Below is a small trained network, with its code and all its weights. Each question gives an input and a class and asks what happens when units are switched off, that is, made to give their printed mean instead of their output.

import numpy as np


def w(rows, s, z=0):
    codes = np.array(rows[::2]) - 128.0
    scale = np.full(codes.shape[1], s)
    scale[-1] = z or s
    return codes * scale


def norm(h):
    return h / np.sqrt((h * h).mean(-1, keepdims=True) + 1e-5)


def f(y):
    return np.maximum(y, 0)


def log_softmax(a):
    a = a - a.max(-1, keepdims=True)
    return a - np.log(np.exp(a).sum(-1, keepdims=True))


def net(x, mask):
    res = np.array(x, float).reshape(1, 7) / 4 @ E
    u = 0
    for l in range(4):
        y = f(norm(res) @ A[l][:, :-1].T + A[l][:, -1])
        res = res + np.where(mask[u : u + 11], y, B[l][:, -1]) @ B[l][:, :-1]
        u += 11
    return log_softmax(norm(res)[-1] @ U[:, :-1].T + U[:, -1])


A, B = {}, {}
E = w([
[101,120,100,181,105,143,31],'x0',
[5,92,3,101,216,29,159],'x1',
[128,133,126,129,129,132,130],'x2',
[234,78,87,151,147,74,104],'x3',
[149,234,203,104,165,32,53],'x4',
[130,127,128,129,128,127,128],'x5',
[126,132,173,204,198,146,156],'x6',
],0.014)
A[0] = w([
[38,178,170,111,148,109,92,88],'0.n0',
[106,105,158,230,244,91,160,112],'0.n1',
[63,113,77,182,157,122,41,156],'0.n2',
[122,129,90,200,136,118,39,92],'0.n3',
[104,78,66,183,118,151,160,102],'0.n4',
[233,80,83,171,167,57,81,4],'0.n5',
[120,110,71,19,47,68,90,87],'0.n6',
[161,131,144,60,176,73,251,84],'0.n7',
[78,105,125,170,81,144,46,87],'0.n8',
[152,167,132,129,174,46,69,49],'0.n9',
[114,143,144,219,187,159,145,73],'0.n10',
],0.022,0.013)
B[0] = w([
[36,79,179,130,154,147,134,196],'0.n0',
[143,192,44,139,202,195,63,244],'0.n1',
[143,170,100,64,95,26,228,249],'0.n2',
[214,126,171,64,171,132,177,195],'0.n3',
[87,51,120,127,110,165,159,222],'0.n4',
[16,165,199,164,86,170,184,209],'0.n5',
[155,207,44,140,203,225,45,240],'0.n6',
[183,159,169,32,92,54,231,229],'0.n7',
[166,150,182,34,107,179,162,188],'0.n8',
[61,2,166,100,180,133,82,208],'0.n9',
[152,170,126,135,164,223,105,179],'0.n10',
],0.031,0.012)
A[1] = w([
[124,143,125,160,125,91,108,35],'1.n0',
[127,119,115,144,103,102,106,67],'1.n1',
[139,139,154,159,93,123,59,92],'1.n2',
[209,150,235,227,38,130,62,60],'1.n3',
[125,123,120,132,109,102,94,24],'1.n4',
[113,131,115,147,112,114,112,11],'1.n5',
[167,197,128,190,177,112,62,1],'1.n6',
[241,130,141,167,99,146,110,109],'1.n7',
[119,67,166,147,125,113,60,61],'1.n8',
[71,88,137,185,73,99,114,36],'1.n9',
[115,148,223,138,180,9,3,29],'1.n10',
],0.025,0.0034)
B[1] = w([
[111,142,124,142,137,135,134,128],'1.n0',
[121,141,138,105,153,149,124,128],'1.n1',
[181,132,118,94,129,113,150,159],'1.n2',
[211,91,185,191,96,57,30,255],'1.n3',
[114,141,136,119,130,125,129,128],'1.n4',
[128,128,100,105,123,154,120,128],'1.n5',
[142,142,119,149,195,124,119,202],'1.n6',
[190,108,135,56,173,156,105,252],'1.n7',
[121,116,127,154,111,69,84,161],'1.n8',
[133,147,121,129,107,152,173,137],'1.n9',
[67,47,135,78,253,126,108,216],'1.n10',
],0.034,0.0052)
A[2] = w([
[128,130,115,132,123,113,115,18],'2.n0',
[102,100,113,155,113,73,112,13],'2.n1',
[105,112,89,176,119,138,115,25],'2.n2',
[160,4,57,183,66,171,161,51],'2.n3',
[45,147,118,120,75,154,138,46],'2.n4',
[108,179,144,160,62,137,89,65],'2.n5',
[96,153,148,210,103,128,106,42],'2.n6',
[149,62,78,198,110,101,91,49],'2.n7',
[115,126,121,177,131,75,134,36],'2.n8',
[100,145,116,165,104,124,120,3],'2.n9',
[144,147,163,165,71,141,88,82],'2.n10',
],0.027,0.0046)
B[2] = w([
[138,124,121,133,98,125,123,128],'2.n0',
[145,185,104,87,82,148,161,134],'2.n1',
[171,124,102,113,57,113,167,141],'2.n2',
[36,5,148,79,215,139,89,254],'2.n3',
[102,125,216,198,105,116,111,237],'2.n4',
[94,142,129,167,83,115,136,139],'2.n5',
[121,161,135,189,87,142,161,136],'2.n6',
[190,138,104,164,19,117,191,163],'2.n7',
[153,161,131,143,144,128,103,130],'2.n8',
[126,143,120,70,72,172,134,129],'2.n9',
[85,109,138,207,82,105,90,187],'2.n10',
],0.026,0.0055)
A[3] = w([
[125,174,82,153,140,189,64,3],'3.n0',
[147,131,146,103,95,102,127,96],'3.n1',
[94,158,89,64,62,131,53,51],'3.n2',
[65,170,132,127,106,177,158,104],'3.n3',
[118,85,107,130,181,156,118,186],'3.n4',
[70,151,9,145,156,4,156,111],'3.n5',
[141,161,126,93,109,107,156,51],'3.n6',
[43,103,153,173,130,122,146,96],'3.n7',
[152,43,53,154,83,187,190,115],'3.n8',
[176,175,178,159,158,91,159,72],'3.n9',
[165,139,103,152,118,159,85,100],'3.n10',
],0.033,0.005)
B[3] = w([
[120,175,41,182,102,143,153,189],'3.n0',
[142,131,115,128,104,137,165,157],'3.n1',
[171,121,137,201,232,120,200,151],'3.n2',
[135,153,134,221,106,42,151,217],'3.n3',
[87,137,74,149,77,131,122,249],'3.n4',
[252,62,186,168,81,175,17,199],'3.n5',
[103,138,148,113,64,136,131,186],'3.n6',
[106,118,114,173,19,152,135,189],'3.n7',
[58,131,171,51,235,98,56,188],'3.n8',
[130,112,65,56,119,153,128,176],'3.n9',
[94,175,100,159,76,75,96,170],'3.n10',
],0.038,0.017)
U = w([
[9,43,140,116,204,131,105,101],'0',
[243,83,139,158,75,143,41,108],'1',
[179,168,153,12,121,128,229,94],'2',
[134,232,23,195,203,185,121,86],'3',
[114,138,116,129,87,150,132,252],'4',
[93,151,166,204,40,118,175,120],'5',
],0.012)

Each question gives the input, the list of numbers given to net, and the class t.
The units are the neurons (one row each of A and B). Each row of codes is followed by its name. A weight is (code - 128) times the scale printed after its matrix; where a second scale follows, it is the last column's (A, B and U).
mask holds one flag per neuron, layer by layer. A switched-off neuron (its flag False) gives its mean, the last column of its row in B, instead of its output. The means were averaged over made-up inputs and are rounded, as every weight is.
A unit's drop is (log p(t) with every unit on - log p(t) with that unit switched off) / (log p(t) with every unit on - log p(t) with every unit switched off).
The circuit of an input: a set's keep is (log p(t) with only the set's units on - log p(t) with every unit switched off) / (log p(t) with every unit on - log p(t) with every unit switched off). Starting from the 12 units with the biggest drops (on a tie, the unit counted first), units are removed one at a time, each time the one whose removal leaves the highest keep (on an exact tie, the one counted first), for as long as the keep stays at least 0.8.
circuit, biggest first: the units of the circuit, biggest drop first
unit that matters most: the unit with the biggest drop
k most important neurons: the k neurons with the biggest drops, biggest first
k most important neurons of layer l: the k neurons of layer l with the biggest drops, biggest first
input [4,8,-6,-1,-3,-7,-5], class 1: circuit, biggest first : 3.n5; 0.n2
input [-6,8,-6,1,-3,-3,-1], class 1: circuit, biggest first : 3.n5; 0.n8
input [4,-5,1,7,3,-3,4], class 5: circuit, biggest first : 0.n5
input [-2,6,6,7,-3,2,4], class 5: 2 most important neurons : 0.n5; 0.n4
input [6,3,7,-2,5,1,-4], class 2: 3 most important neurons : 0.n2; 0.n3; 0.n8
input [7,-4,-6,-1,-7,-1,7], class 0: 3 most important neurons of layer 0 : 0.n4; 0.n6; 0.n7
input [6,8,2,-4,7,6,4], class 1: 2 most important neurons : 3.n5; 0.n2
input [4,-2,2,-6,2,-4,-2], class 5: 2 most important neurons : 0.n0; 0.n7
input [6,-1,-7,-6,-7,7,4], class 0: circuit, biggest first : 0.n4; 3.n8
input [7,-1,-6,5,3,7,-8], class 3: 2 most important neurons : 0.n6; 0.n7
input [-2,5,-2,-4,6,-1,-4], class 0: 2 most important neurons : 0.n0; 0.n9
input [3,-7,8,-7,-4,1,4], class 1: 3 most important neurons : 0.n1; 0.n6; 1.n3
input [3,-2,0,-3,-6,4,-4], class 0: 2 most important neurons of layer 0 : 0.n5; 0.n0
input [-4,-3,-8,1,-5,-1,5], class 0: 2 most important neurons : 0.n6; 0.n4
input [-3,-5,-1,-7,-5,-8,8], class 3: unit that matters most : 0.n5
input [-6,-7,-7,-4,1,5,5], class 1: 4 most important neurons : 0.n2; 1.n3; 0.n1; 0.n6
input [-5,2,1,6,-5,-4,4], class 5: 2 most important neurons of layer 3 : 3.n3; 3.n6
input [-4,-8,2,-6,5,-2,-7], class 1: circuit, biggest first : 0.n2; 0.n5
input [2,-6,8,-7,3,-7,-7], class 3: 4 most important neurons : 0.n5; 0.n4; 0.n2; 0.n7
input [3,5,3,-4,2,-2,4], class 1: 4 most important neurons of layer 0 : 0.n2; 0.n6; 0.n5; 0.n1
input [-3,5,8,6,0,-1,0], class 5: 2 most important neurons : 0.n5; 3.n3
input [-7,-1,7,1,-6,3,-3], class 2: circuit, biggest first : 0.n7
input [1,-1,3,-6,-5,3,8], class 3: 2 most important neurons : 0.n10; 0.n1
